Below are the code and all the weights of a small trained network. Each question names an input and a target symbol and asks about switching units off, where a switched-off unit gives its printed mean instead of its output.

import numpy as np


def w(rows, s, z=0):
    codes = np.array(rows[::2]) - 128.0
    scale = np.full(codes.shape[1], s)
    scale[-1] = z or s
    return codes * scale


def norm(h):
    return h / np.sqrt((h * h).mean(-1, keepdims=True) + 1e-5)


def f(y):
    return y / 2 * (1 + np.tanh(0.7978845608 * (y + 0.044715 * y**3)))


def softmax(a):
    e = np.exp(a - a.max(-1, keepdims=True))
    return e / e.sum(-1, keepdims=True)


def log_softmax(a):
    a = a - a.max(-1, keepdims=True)
    return a - np.log(np.exp(a).sum(-1, keepdims=True))


def net(x, mask):
    ids = ['ΛΨγεζηθξφω'.index(c) for c in x.split()]
    T = len(ids)
    res = E[ids] + P[:T]
    r = norm(res)
    for j in range(2):
        rows = slice(2 * j, 2 * j + 2)
        q, k, v = (r @ M[0][rows].T for M in (Q, K, V))
        z = softmax(np.where(np.tri(T) > 0, q @ k.T / 2**0.5, -1e9)) @ v
        o = O[0][rows]
        res = res + np.where(mask[j], z, o[:, -1]) @ o[:, :-1]
    y = f(norm(res) @ A[0][:, :-1].T + A[0][:, -1])
    res = res + np.where(mask[2:6], y, B[0][:, -1]) @ B[0][:, :-1]
    return log_softmax(norm(res)[-1] @ U[:, :-1].T + U[:, -1])


Q, K, V, O, A, B = {}, {}, {}, {}, {}, {}
E = w([
[139,92,181,2,146],'Λ',
[147,205,129,155,88],'Ψ',
[101,112,174,152,143],'γ',
[164,108,80,126,111],'ε',
[173,141,158,166,128],'ζ',
[218,96,139,52,167],'η',
[173,160,78,53,120],'θ',
[140,131,162,102,48],'ξ',
[124,200,180,80,124],'φ',
[100,87,109,102,129],'ω',
],0.0079)
P = w([
[4,170,83,221,55],'0',
[133,167,200,59,134],'1',
[146,168,194,67,115],'2',
[145,177,200,64,118],'3',
[138,170,208,59,102],'4',
[130,184,202,59,100],'5',
[136,183,220,58,91],'6',
[133,185,219,77,79],'7',
[133,185,222,66,79],'8',
[118,198,223,66,51],'9',
],0.0024)
Q[0] = w([
[155,110,221,56,18],'head 0',
[159,127,197,58,2],'head 0',
[150,122,174,63,25],'head 1',
[119,70,43,200,163],'head 1',
],0.0088)
K[0] = w([
[28,163,45,195,89],'head 0',
[36,145,46,179,106],'head 0',
[64,127,135,218,66],'head 1',
[156,149,131,97,254],'head 1',
],0.0079)
V[0] = w([
[120,64,97,171,94],'head 0',
[142,96,197,163,147],'head 0',
[67,158,85,130,254],'head 1',
[176,186,76,224,166],'head 1',
],0.0059)
O[0] = w([
[105,22,87,164,79,134],'head 0',
[126,74,255,159,144,76],'head 0',
[70,116,88,149,254,2],'head 1',
[179,173,98,193,157,69],'head 1',
],0.0049,0.0046)
A[0] = w([
[192,121,196,191,122,78],'neuron 0',
[160,143,147,134,90,78],'neuron 1',
[124,166,151,62,82,254],'neuron 2',
[87,169,166,255,79,227],'neuron 3',
],0.0048,0.0041)
B[0] = w([
[205,117,74,2,153,125],'neuron 0',
[101,142,126,147,90,134],'neuron 1',
[83,118,97,213,158,255],'neuron 2',
[150,58,142,155,192,157],'neuron 3',
],0.0054,0.0077)
U = w([
[103,112,162,6,153,4],'Λ',
[170,184,97,225,149,57],'Ψ',
[109,50,195,173,210,112],'γ',
[175,104,1,175,104,79],'ε',
[253,107,165,197,165,108],'ζ',
[202,111,120,32,169,133],'η',
[136,208,7,45,132,43],'θ',
[151,109,168,101,21,177],'ξ',
[93,244,174,101,169,196],'φ',
[41,52,53,117,141,202],'ω',
],0.0097,0.0032)

Each question gives the input, a string of symbols that net reads in full, and the target symbol t.
The units are the heads (2 rows each of Q, K, V and O) and the neurons (one row each of A and B). Each row of codes is followed by its name. A weight is (code - 128) times the scale printed after its matrix; where a second scale follows, it is the last column's (O, A, B and U).
mask holds one flag per unit, heads first, then neurons. A switched-off unit (its flag False) gives its mean, the last column of its rows in O or B, instead of its output. The means were averaged over made-up inputs and are rounded, as every weight is.
A unit's drop is (log p(t) with every unit on - log p(t) with that unit switched off) / (log p(t) with every unit on - log p(t) with every unit switched off).
The circuit of an input: a set's keep is (log p(t) with only the set's units on - log p(t) with every unit switched off) / (log p(t) with every unit on - log p(t) with every unit switched off). Starting from all 6 units, units are removed one at a time, each time the one whose removal leaves the highest keep (on an exact tie, the one counted first), for as long as the keep stays at least 0.8.
units of the circuit, in order: the units of the circuit, biggest drop first
k most important neurons: the k neurons with the biggest drops, biggest first
which heads matter: for each layer, one digit per head in row order, 1 if its drop is at least 0.15 and else 0, layers parted by /
drop when u is switched off: that unit's drop, to one decimal
input ω φ ω ξ, target ω: which heads matter	11
input ε ε ε ξ ξ ξ η, target ξ: most important neuron	(neuron 3)
input ξ Λ ω ω, target ξ: which heads matter	01
input ω η Λ η Λ Λ, target ω: which heads matter	11
input ξ Ψ ω φ η, target ξ: which heads matter	01
input ξ ξ θ φ ξ γ, target ξ: which heads matter	01
input ε ω Ψ, target ε: which heads matter	10
input ζ θ ε, target ζ: units of the circuit, in order	(head 1; head 0)
input ε γ φ Ψ Λ ζ Ψ θ, target ε: which heads matter	11
input φ θ γ, target φ: which heads matter	10
input φ Ψ ω φ Λ, target φ: 3 most important neurons	(neuron 3; neuron 0; neuron 2)
input θ η Λ θ Ψ φ θ ω φ η, target θ: drop when neuron 3 is switched off	0.2
input φ η ε φ φ φ ε Ψ φ Λ, target φ: drop when neuron 2 is switched off	0.1
input ξ η ξ ω ε, target ξ: drop when neuron 3 is switched off	0.0
input θ φ η, target θ: units of the circuit, in order	(head 0)
input γ γ θ ω, target γ: drop when head 1 is switched off	0.2
